Below is a small trained network, with its code and all its weights. Each question gives an input and a class and asks what happens when units are switched off, that is, made to give their printed mean instead of their output.

import numpy as np


def w(rows, s, z=0):
    codes = np.array(rows[::2]) - 128.0
    scale = np.full(codes.shape[1], s)
    scale[-1] = z or s
    return codes * scale


def f(y):
    return y / 2 * (1 + np.tanh(0.7978845608 * (y + 0.044715 * y**3)))


def log_softmax(a):
    a = a - a.max(-1, keepdims=True)
    return a - np.log(np.exp(a).sum(-1, keepdims=True))


def net(x, mask):
    res = np.array(x, float).reshape(1, 3) / 4 @ E
    y = f(res @ A[0][:, :-1].T + A[0][:, -1])
    res = res + np.where(mask, y, B[0][:, -1]) @ B[0][:, :-1]
    return log_softmax(res[-1] @ U[:, :-1].T + U[:, -1])


A, B = {}, {}
E = w([
[190,126,138,3,31,164,14],'x0',
[53,225,164,136,73,116,171],'x1',
[185,150,190,157,200,35,66],'x2',
],0.011)
A[0] = w([
[77,158,232,188,121,187,229,232],'N0',
[177,87,77,120,114,254,128,206],'N1',
[50,125,154,172,74,115,130,130],'N2',
[167,102,31,127,144,142,106,181],'N3',
[40,236,174,152,95,186,121,253],'N4',
[79,159,116,143,160,65,139,44],'N5',
[211,32,137,79,173,68,80,198],'N6',
[140,178,195,82,81,164,74,190],'N7',
[63,133,140,148,204,159,195,170],'N8',
],0.0091,0.0036)
B[0] = w([
[120,183,86,54,153,115,148,255],'N0',
[98,103,128,57,139,185,185,219],'N1',
[188,229,93,144,96,97,91,177],'N2',
[118,66,78,142,179,170,172,178],'N3',
[206,213,158,72,135,64,121,245],'N4',
[117,152,2,207,156,75,128,175],'N5',
[172,121,252,169,182,199,145,231],'N6',
[112,123,189,95,117,108,45,222],'N7',
[197,157,56,132,143,159,147,226],'N8',
],0.0096,0.012)
U = w([
[119,45,175,210,190,116,49,28],'0',
[165,150,232,41,43,68,77,248],'1',
[167,225,75,123,213,50,153,65],'2',
[179,74,80,174,127,101,159,13],'3',
[107,40,100,254,42,51,116,1],'4',
[236,34,189,112,218,195,123,223],'5',
[35,41,53,72,97,212,153,110],'6',
],0.0077,0.0038)

Each question gives the input, the list of numbers given to net, and the class t.
The units are the neurons (one row each of A and B). Each row of codes is followed by its name. A weight is (code - 128) times the scale printed after its matrix; where a second scale follows, it is the last column's (A, B and U).
mask holds one flag per neuron, in row order. A switched-off neuron (its flag False) gives its mean, the last column of its row in B, instead of its output. The means were averaged over made-up inputs and are rounded, as every weight is.
A unit's drop is (log p(t) with every unit on - log p(t) with that unit switched off) / (log p(t) with every unit on - log p(t) with every unit switched off).
The circuit of an input: a set's keep is (log p(t) with only the set's units on - log p(t) with every unit switched off) / (log p(t) with every unit on - log p(t) with every unit switched off). Starting from all 9 units, units are removed one at a time, each time the one whose removal leaves the highest keep (on an exact tie, the one counted first), for as long as the keep stays at least 0.8.
units of the circuit, in order: the units of the circuit, biggest drop first
unit that matters most: the unit with the biggest drop
top k neurons: the k neurons with the biggest drops, biggest first
drop of u: that unit's drop, to one decimal
input [7,-5,-8], class 6: unit that matters most	N1
input [0,0,-2], class 6: top 4 neurons	(N6, N4, N7, N2)
input [-7,-5,-2], class 3: units of the circuit, in order	(N4, N6)
input [-6,-4,5], class 5: top 2 neurons	(N6, N4)
input [-7,-6,-2], class 3: top 3 neurons	(N4, N6, N7)
input [0,-1,-1], class 6: top 2 neurons	(N4, N6)
input [-4,-2,-7], class 6: units of the circuit, in order	(N4, N1)
input [-2,-5,-4], class 6: top 3 neurons	(N4, N6, N1)
input [0,1,-4], class 6: top 2 neurons	(N6, N7)
input [6,-1,-5], class 6: top 2 neurons	(N1, N4)
input [8,-3,0], class 5: drop of N6	0.2
input [-1,-2,-2], class 6: drop of N6	0.4
input [4,-1,0], class 5: drop of N2	0.2
input [5,0,4], class 5: top neuron	(N6)
input [-2,-3,-2], class 6: top 2 neurons	(N4, N6)
